Where the symbols take the points:
GN gi DN
GN li DZ
GN ra TB
GN fu HS
GN fi HP
DL gi GJ
DL li HP
DL ra DZ
DL fu JH
DL fi LB
RM gi JB
RM li TD
RM ra GL
RM fu LC
RM fi PN
CH gi FH
CH li GM
CH ra TH
CH fu MQ
CH fi LT
QN gi ZL
QN li QZ
QN ra GS
QN fu PC
QN fi BR
LT gi CG
LT li FH
LT ra JJ
LT fu CH
LT fi HN
MN gi LJ
MN li RH
MN ra CH
MN fu JG
MN fi DP
HS gi DZ
HS li DD
HS ra NQ
HS fu HT
HS fi GN
ZH gi MH
ZH li TT
ZH ra QN
ZH fu SC
ZH fi QP
LC gi TD
LC li FZ
LC ra ZJ
LC fu DN
LC fi RM
LB gi CQ
LB li GJ
LB ra DN
LB fu DL
LB fi ZD
RJ gi SQ
RJ li GS
RJ ra HN
RJ fu DP
RJ fi QZ
DN gi FZ
DN li ZT
DN ra HJ
DN fu DZ
DN fi LC
LJ gi FD
LJ li HN
LJ ra FH
LJ fu RH
LJ fi GS
RC gi QN
RC li PC
RC ra DP
RC fu LL
RC fi GT
ZM gi TG
ZM li BT
ZM ra SN
ZM fu NF
ZM fi TH
GS gi SG
GS li FD
GS ra CG
GS fu LJ
GS fi SQ
LM gi FM
LM li RN
LM ra QP
LM fu TP
LM fi FB
FM gi GN
FM li HS
FM ra QC
FM fu RN
FM fi JH
TH gi ZN
TH li TG
TH ra NR
TH fu ZM
TH fi JJ
JM gi RC
JM li LL
JM ra DT
JM fu CG
JM fi ZG
MH gi NQ
MH li MM
MH ra ZL
MH fu TT
MH fi QC
HM gi MG
HM li ZD
HM ra GJ
HM fu JL
HM fi BS
DZ gi ZT
DZ li JR
DZ ra HG
DZ fu DD
DZ fi DN
QZ gi LF
QZ li SQ
QZ ra FD
QZ fu RJ
QZ fi ZL
JT gi GQ
JT li DR
JT ra CL
JT fu NR
JT fi TL
HL gi NR
HL li SN
HL ra CZ
HL fu FS
HL fi BT
GJ gi RM
GJ li LC
GJ ra ZT
GJ fu HP
GJ fi CQ
QG gi LM
QG li TP
QG ra SD
QG fu LP
QG fi HG
NG gi TH
NG li ZM
NG ra HL
NG fu BC
NG fi ZQ
SN gi BN
SN li QL
SN ra HF
SN fu RP
SN fi NR
JZ gi RQ
JZ li HZ
JZ ra HM
JZ fu JB
JZ fi JQ
LL gi PC
LL li BB
LL ra MN
LL fu CM
LL fi RC
LD gi LB
LD li DL
LD ra GN
LD fu ZC
LD fi JL
SD gi QP
SD li ZH
SD ra GT
SD fu PR
SD fi QQ
TP gi RN
TP li QQ
TP ra ZH
TP fu RG
TP fi LM
QQ gi HT
QQ li QP
QQ ra TT
QQ fu SD
QQ fi RN
GT gi BR
GT li QN
GT ra RJ
GT fu RC
GT fi TT
ZN gi JG
ZN li TL
ZN ra DR
ZN fu TG
ZN fi GP
GD gi DT
GD li GP
GD ra TL
GD fu JJ
GD fi CM
TD gi NB
TD li LQ
TD ra LD
TD fu FZ
TD fi JB
ZQ gi JJ
ZQ li TH
ZQ ra BT
ZQ fu NG
ZQ fi GM
ZL gi RG
ZL li LF
ZL ra SG
ZL fu QZ
ZL fi LP
JQ gi NF
JQ li RQ
JQ ra BS
JQ fu JZ
JQ fi BC
ZC gi DL
ZC li JH
ZC ra HS
ZC fu FB
ZC fi LD
GQ gi CH
GQ li MQ
GQ ra NG
GQ fu DR
GQ fi SR
GG gi BC
GG li JQ
GG ra HZ
GG fu HF
GG fi CL
LF gi SD
LF li PR
LF ra ZG
LF fu SQ
LF fi RG
RQ gi HL
RQ li FS
RQ ra MG
RQ fu HZ
RQ fi NF
RN gi HS
RN li HT
RN ra MH
RN fu QQ
RN fi FM
NR gi DR
NR li BN
NR ra GG
NR fu SN
NR fi JT
NB gi BS
NB li HM
NB ra LB
NB fu LQ
NB fi HZ
TL gi SR
TL li GQ
TL ra SL
TL fu JT
TL fi JG
GM gi GD
GM li JJ
GM ra TG
GM fu ZQ
GM fi FH
TT gi MM
TT li BR
TT ra QZ
TT fu GT
TT fi MH
CL gi NG
CL li BC
CL ra RQ
CL fu GG
CL fi SL
HJ gi ZC
HJ li FB
HJ ra RN
HJ fu HG
HJ fi ZJ
GH gi HF
GH li PN
GH ra TD
GH fu CQ
GH fi CZ
BB gi RJ
BB li DP
BB ra RH
BB fu DT
BB fi PC
BS gi RP
BS li MG
BS ra CQ
BS fu HM
BS fi FS
SR gi LT
SR li CH
SR ra ZQ
SR fu GQ
SR fi RH
CG gi LL
CG li CM
CG ra GP
CG fu FH
CG fi JM
BC gi ZM
BC li NF
BC ra FS
BC fu JQ
BC fi NG
QP gi QC
QP li MH
QP ra BR
QP fu ZH
QP fi HT
JB gi HZ
JB li NB
JB ra JL
JB fu TD
JB fi JZ
HF gi JQ
HF li JZ
HF ra NB
HF fu PN
HF fi GG
CQ gi PN
CQ li RM
CQ ra FZ
CQ fu GJ
CQ fi GH
JL gi ZD
JL li LB
JL ra HP
JL fu LD
JL fi HM
RP gi QL
RP li CZ
RP ra PN
RP fu MG
RP fi SN
HP gi LC
HP li DN
HP ra JR
HP fu GN
HP fi GJ
SL gi ZQ
SL li NG
SL ra NF
SL fu CL
SL fi MQ
FB gi JH
FB li FM
FB ra HT
FB fu LM
FB fi ZC
NF gi BT
NF li HL
NF ra RP
NF fu RQ
NF fi ZM
MM gi QG
MM li LP
MM ra LF
MM fu BR
MM fi NQ
PN gi JZ
PN li JB
PN ra LQ
PN fu RM
PN fi HF
HG gi FB
HG li LM
HG ra QQ
HG fu QG
HG fi HJ
ZD gi GH
ZD li CQ
ZD ra LC
ZD fu LB
ZD fi MG
JJ gi GP
JJ li ZN
JJ ra JT
JJ fu TH
JJ fi GD
JH gi HP
JH li GN
JH ra DD
JH fu FM
JH fi DL
QL gi CL
QL li GG
QL ra JZ
QL fu CZ
QL fi BN
FZ gi LQ
FZ li GL
FZ ra ZC
FZ fu ZT
FZ fi TD
DD gi JR
DD li TB
DD ra QG
DD fu QC
DD fi DZ
PR gi ZH
PR li SC
PR ra RC
PR fu SG
PR fi SD
BR gi LP
BR li ZL
BR ra SQ
BR fu QN
BR fi MM
HZ gi FS
HZ li BS
HZ ra ZD
HZ fu NB
HZ fi RQ
FH gi CM
FH li GD
FH ra ZN
FH fu GM
FH fi CG
QC gi TB
QC li NQ
QC ra LP
QC fu MH
QC fi DD
ZT gi GL
ZT li ZJ
ZT ra FB
ZT fu JR
ZT fi FZ
DT gi DP
DT li MN
DT ra SR
DT fu GP
DT fi BB
FS gi SN
FS li RP
FS ra GH
FS fu BS
FS fi HL
DR gi MQ
DR li SL
DR ra BC
DR fu BN
DR fi GQ
MQ gi GM
MQ li ZQ
MQ ra ZM
MQ fu SL
MQ fi CH
GP gi MN
GP li JG
GP ra GQ
GP fu ZN
GP fi DT
DP gi GS
DP li LJ
DP ra LT
DP fu MN
DP fi RJ
BT gi JT
BT li NR
BT ra QL
BT fu HL
BT fi TG
FD gi ZG
FD li JM
FD ra CM
FD fu HN
FD fi SG
CZ gi GG
CZ li HF
CZ ra JB
CZ fu GH
CZ fi QL
JG gi RH
JG li SR
JG ra MQ
JG fu TL
JG fi MN
TG gi TL
TG li JT
TG ra BN
TG fu BT
TG fi ZN
CM gi BB
CM li DT
CM ra JG
CM fu GD
CM fi LL
LP gi TP
LP li RG
LP ra PR
LP fu ZL
LP fi QG
PC gi QZ
PC li RJ
PC ra LJ
PC fu BB
PC fi QN
MG gi CZ
MG li GH
MG ra RM
MG fu ZD
MG fi RP
SC gi TT
SC li GT
SC ra PC
SC fu ZG
SC fi ZH
RG gi QQ
RG li SD
RG ra SC
RG fu LF
RG fi TP
SG gi SC
SG li ZG
SG ra LL
SG fu FD
SG fi PR
ZG gi GT
ZG li RC
ZG ra BB
ZG fu JM
ZG fi SC
HN gi JM
HN li CG
HN ra GD
HN fu LT
HN fi FD
TB gi HJ
TB li HG
TB ra TP
TB fu NQ
TB fi JR
ZJ gi LD
ZJ li ZC
ZJ ra FM
ZJ fu HJ
ZJ fi GL
GL gi JL
GL li LD
GL ra JH
GL fu ZJ
GL fi LQ
HT gi DD
HT li QC
HT ra MM
HT fu QP
HT fi HS
RH gi HN
RH li LT
RH ra GM
RH fu SR
RH fi LJ
JR gi ZJ
JR li HJ
JR ra LM
JR fu TB
JR fi ZT
NQ gi HG
NQ li QG
NQ ra RG
NQ fu MM
NQ fi TB
LQ gi HM
LQ li JL
LQ ra DL
LQ fu GL
LQ fi NB
BN gi SL
BN li CL
BN ra JQ
BN fu QL
BN fi DR
SQ gi PR
SQ li SG
SQ ra JM
SQ fu GS
SQ fi LF

The rows follow the links: the fewer symbols apart two points are, the more alike their rows tend to be.

Each row is also shifted at random along 8 hidden directions that mean nothing.

Some points, each with a row of numbers:
BC
-405   199   286  -379   -39  -118    73   237  -389    77  -630  -203  -154   128  -304   -21  -226  -190    -6  -425    30  -225  -633   108   373   252   186   268    31   -12   118   142    90   385  -199  -348   298  -291  -218  -355   203   324  -297  -585   191   112
PN
-428    32  -301    98    -3   234  -208   -30  -101  -286   487    28  -201   154   205  -255   376  -100   445  -215   287  -413   144  -216  -386    78   143   115   340   322   -20   503   130   358    91  -213  -289  -160  -173    81   261   267  -277  -153  -260   334
CZ
  26  -147    72   351   246   262    17   438    36    43  -170    98  -284    15   114  -267   362  -133   300   -66   -58  -158   164  -115  -294   -69  -219   173   195   -12    89   315  -438   204  -262   -95  -172  -187  -369  -360   134   165   -70   275   134  -169
DN
-121   185     4    10   -81   170  -257   -87   108   150  -567   242   121   102   -96  -221   -71   201   -44    90   -50   -60  -115   112  -112  -406   142   300   214   -54   251   199   556   -68   -15    86    29   103   -88    32   191   164    -1  -351  -246   -12
QQ
 789   187   493  -219    90    40   -76  -174   181    48  -475    25   -57  -283   126   246  -102    53  -339   109  -110   -70   -14    59   337   705   122  -486  -158     9    84  -202  -151  -272  -213   180    68   113  -377  -385    45   231   176  -170    24    69
TL
-618  -249   -20    47    21  -163   226   229  -132   -62   326   -26  -107   178   -12  -147   124  -220     1   -97  -137   243    13  -186   -66  -144  -328   111   -51  -141    20  -148  -307   107   -95  -108   -47  -142   186    -4  -138  -283  -118   405   -23  -197
BT
 148  -376   237    24    88   -16   253    41   233   221  -508  -372  -160    73   124   -46  -159   -18   282  -253  -123  -515   276  -357  -317   339    24  -205  -188  -112  -157  -111  -202   470   108  -330   116  -365   240  -316  -204   146  -367   -33   117    46
QC
-184   400    14    11   110   332   -54  -161   221   -70  -269   -26   126  -390    13   247    39   172    -4   465     7    48   131   243   200    46   218  -558   -68    62   -65    81  -141  -211   137   175   -40   186  -131   227    53   420   401   -78   219  -130
PC
-244  -256    84   -11  -146  -374   -13   -42    -3   196   133   158   121    38   -65    66  -314   -26  -407   142   -91   371  -142   -11   180   107  -218   218  -394  -133   -36  -511    56  -424  -240   267   158   303   184  -110  -120  -543   186   294   -47   -94
JL
-607  -242  -119   268  -407   -52  -343    -8     7  -223   725   433  -131   323   397  -521   194  -106   114   -28   194  -179    42  -458  -561   -16  -154   305   -23   153   182   -23   421    30   129    93  -161   187   129   103   231   -48  -136   141  -656   237
CM
 517  -187  -126  -213   -10  -433   157  -217    44   228   178  -236   135   315   -85   173  -226    84    85  -130   -29    46   108   -17  -134  -290   -55    29   107  -114  -391  -188   -32   -17   -39   -99   -31    -9   394   250  -251  -417  -306    61   137    -4
LD
 271   119   588   255  -400   -33    -7   475    -3  -197    11   328   -71  -264   277  -123    13   -72  -249   154   -30    66  -344     7   122   168  -226  -313  -452  -129   406  -373  -190  -110   352   259   331   199  -102  -120    82   456   394   119    75  -187
DL
-460    45  -144   476   -78   336  -124   194   182   -75     9   356    95  -115    92  -294   229   121    58   378   -54   176   162    54  -280  -606  -162   113    16   -72   266   118   140  -126   255   238   -57   180    36   238    59   127   340   263  -147  -280
FZ
 308   -69   465   373   -33   249   -87   441    45  -195     0   365  -255  -312   352  -196   299  -124  -193    10   -65   -50   -24  -113     1   450  -240  -118  -192    -3   466   -85  -287   -88     7   226    48    38  -478  -502   133   280   302   244  -114   -53
MH
 -89   316  -114  -374   -13   151  -234  -530   -38   -94  -241   -63   106  -231  -173   217  -262    30  -289   270   132   -13  -165    60   472   645   466  -176  -251   230   -38   -20   456  -209  -145    85    55   188   -76    -6   202   136   213  -449  -218   302
LT
-1508     40     25   -510    -95   -440     21   -252   -119    118     16   -158    -38    514   -136      4   -209   -105     65   -193     -3    -14   -229   -120      6    -57     40     75    181    -31   -268    -73     93    101   -313   -230    -52    -21    192    151     55   -151   -468   -224    -53     82
TH
 242  -277  -239    40   127   -40   301    25    35   133   -77  -223    60   234  -161  -110     9    13   211  -136  -199    75   246  -112  -267  -552  -137   165   146  -225   -76    25   -39   284   119  -236   -35  -284   439   198  -291  -290  -280   200    24  -196
MM
 860   -62  -281    46    50    97   -24  -529   421   -36   324  -123   231  -131   228   231    24   315    98   228    41  -102   624   -54  -291   -68   166  -496    58    80  -269   -54   122  -155   389   145  -214   110   324   440  -260  -110    63    93  -138   131
BB
  25  -134  -327   -40    25  -299   -10   -38  -225   120   422    80   176   142  -282   105  -131   -27  -213    16    17   479  -145   192   207  -317  -156   514    15   -27  -148  -117   100  -340  -292   145   -20   196   117   126   -83  -679    83   245    49   -70
MG
-356   -44    -6   312  -325   215    81   204   147  -107  -125  -110   -70  -146    87  -253  -188  -189   321   627   100  -184   -31  -332  -182   195    27  -399  -839    -8  -150  -238  -144   296   359   -88   236   123   518   238   128   607   299   201   151  -257
TG
  20  -336  -304   103     9    12   209    25  -155  -165   522  -254   -64   -12    11   -26    35  -163   173  -185   113  -107   178  -242  -107   221   -19    61  -215    94  -127   -28   -61   320   230  -217     6  -244   330    43  -178  -209  -120   190   -53   150
FS
-524   -12  -613   194   131   413    10   -93   194   341  -848  -201   165   209  -454  -356  -201    82   512   515   -65   -76   172   -62  -375  -838   207   387   -49  -110  -231   373   382   352   -32  -283   -26   -86   539   388   105   177   -51   -71    69  -362
LL
-602   -22  -174  -141   119   -90    83  -248   -29   -43   374  -300    56  -167    14   394   -72    50    51   -85   171  -116   156    98   157   397   193  -241   -41   189  -362   -26  -149   -30    66   -36   -54   -31    21    81  -142  -133     0   -53   217   246
ZQ
 302  -151   273  -106   212   -69   202   419  -410   -44  -139     5  -272   -34  -193   -62    84  -360  -332  -371  -176   254  -352   -22   462   442  -249   354   -96   -94   311   -72  -336    87  -479  -115   119  -258  -374  -649    14  -251   -40   149    34   -72
ZL
-382    87    47    69   187   101   161  -152   300  -127   292   -49   124  -265   240   327   275   247   -19    64  -129   117   508   155   -66  -169   -64  -645   273   -58   -34   -32  -363  -201   350   175  -202   -13   -28   274  -336   -12   138   243   107   -87
GL
 390   289   -92    -1    51   450   -79  -128    81   -67  -528   -69    87  -233   -79    -7    13   180   116    58    46  -265    48   142    30   -44   382  -124   126    72   184   342   365   200   315   -86    61  -139   -83    72    95   475    84  -463   -62   102
SL
-106  -232   143   180   -61   -73   372   385   -15     2   -38  -180   -56   -45   -11   -70   -47  -140    94     3  -153    76     7  -125   -47  -111  -256  -135  -344  -227    11  -263  -401   259   243  -131   208  -184   336     3  -239    35    33   324   269  -314
RN
 213   359   130  -206  -315  -162  -207  -170    15    37  -185   172   194     4   -99    71  -308   107  -225   344    59   166  -388   206   248  -122   138  -115  -196   -30    10  -214   326  -318    43   222   180   395    80   271   187   191   228  -286     2   -63

From each start, follow one symbol. Which point do you reach?
Answer with the point's name.
start -777    82  -336  -150  -187   -60   229    56  -451  -363   592  -295    38   -74  -233    74   -87  -261    46   -36   200   159  -313    -3   348   123   115   -27  -354   116   -88   -63    27   304   347  -232   189  -130   412   377   -50    29    70   -44   100    58
fi: CH
start -711   188   -29  -124   295    76  -133  -124   -81  -109   216   254    22   -53   -19   117   360    84  -328  -151  -102   361    78   256   232  -137   -81   140   594    39   252   233    15  -391  -328   216  -308    42  -530  -111    10  -347    49    51  -242    56
fu: QN
start -772  -599  -228   419   343   262   160    63   256    38   201  -176  -245    25   292  -196   337   -54   440  -189   -40  -383   750  -460  -646   181  -151    13    87    58  -149   191  -336   355    -3  -214  -296  -362    68  -260  -212  -190  -279   461  -113    76
gi: TH
start  160  -171   473  -142   201  -237   155  -133   386   417  -646   -44    73    41    67   214  -167   228  -259   -98  -378    44   263    33   -45   -45  -154  -258   138  -323    -2  -322  -225  -248  -210   118    21   -20   -38  -295  -325  -266  -142    83   112  -172
ra: LL
start  129  -330  -578   115   281    86    77  -181   -70   -10   519  -207     2   -93  -140   116    30  -127    96   143   120   136   347  -117    19   267    12   181  -208   187  -371    44  -135   -44  -226   -45  -187   -18   179    22  -130  -506    93   389    26    82
li: RH
start -747   427    18   131   -57   447  -208    83  -146  -431   239    44   -61  -637   143   219   171    -5   -22   154   366  -238  -159   240   379   715   360  -388  -235   392   127   241   -26   -25   350   146   102   103  -484   -58   272   654   501  -293   144   301
fi: DL
start  -13  -189  -160   239   203   220    58   423  -412  -207   340   -48  -265  -220   -70   -62   245  -297    56  -297   172   -65  -116   -28   199   502   -54   402  -104   214   121   264  -255   230  -165  -143    26  -255  -382  -473   101   -72    71   144   101   163
fi: SL
start   74    96     3  -311   198  -154   233   -33  -152    97  -177  -299    14    39  -273   250  -110   -75   -32   -91   -88   156  -114   155   323     0    35   -70    68   -74  -199   -12  -265    55  -211  -173    30  -139    34     7  -113  -120  -103   -57   316  -115
gi: HN
start -930  -462    75   140    41  -133   176    76   115     4   312   -79  -232    70   204  -118    13  -288    43   173  -101    41   270  -487  -181   481  -315  -197  -486   -50  -201  -387  -504    38  -248   -33   -74    13   247  -207  -117  -236   -12   604   -39  -135
ra: MQ
start  904   166   141   135    -7   172  -184   105   -87  -236   298   162   -62  -307   260   142   265   115   -53  -309   219  -262   -20   204    68   329   127   -63   244   233   230   243    42   -46   266   137   -25   -28  -546  -211   100   236   108  -243   -25   353
li: ZC
start   68   370   272    -9   104   330    41   359  -108  -130  -540    47  -176  -108   -67  -148   236  -109    82    -8  -104   -38  -240   127   176   -87    14  -126   183   -58   323   312  -218   245   -46  -126    28  -190  -394  -155   223   595    60  -190   135  -209
gi: MG
start   80    17  -143   172  -149    92    39   267  -197  -190   277  -116  -121   -56    22  -100    27  -178   316    10   242  -227  -171   -76   -53   141    71     8  -254   162  -103   125  -119   332   220  -177   100   -71    84    90   151   348    45   -28   199    51
fi: SN
start -651   145  -136  -343   -14  -144    97   123  -595  -161   110   -72   -62    65  -476   -11  -145  -386  -295   -39    15   454  -626    94   677   210     1   394  -237    29    96   -52    29    29  -388  -145   168   -38    -3   -78   152  -209    70   -69     5   -57
gi: FH
start -340     9    86  -154     2  -263   162  -115    36    64   164  -213   125   -99    10   385  -170   104   -66   -53    10    47    32   171   168    82    18  -306   -76   -46  -254  -242  -220  -124   152    35    88    45   130   140  -238  -122    22     8   320     9
ra: CM
start  318  -130   -45   293   -81    60   200   411   -47    74  -153  -113   -26   -29  -105  -135   -76  -103   253   144    -9   -16   -77   -17  -114  -284  -134    88  -304  -122   -65   -46  -233   263   188  -122   198   -92   268    72   -43   181    92   197   336  -298
fi: BN
start -414   388   518  -421  -196  -409  -142  -241   244    87  -139   153    77   365   262   118    16   269   -77  -197  -131   -69   -94   150  -153  -418   -16  -412   622  -155    30   -73    43  -218    38   105  -126   156  -160   252    24   210  -341  -362   -69    18
gi: RN
start  601   234   293   112  -423  -363  -170   291   -82  -140   615   434   119   124   277    12   163   183  -108  -248   124   124  -317   320  -116  -602  -234    64   383   -63   239   -55    71  -262   401   290    52   259  -196   293    44    65    29   -63    42    12
gi: DN
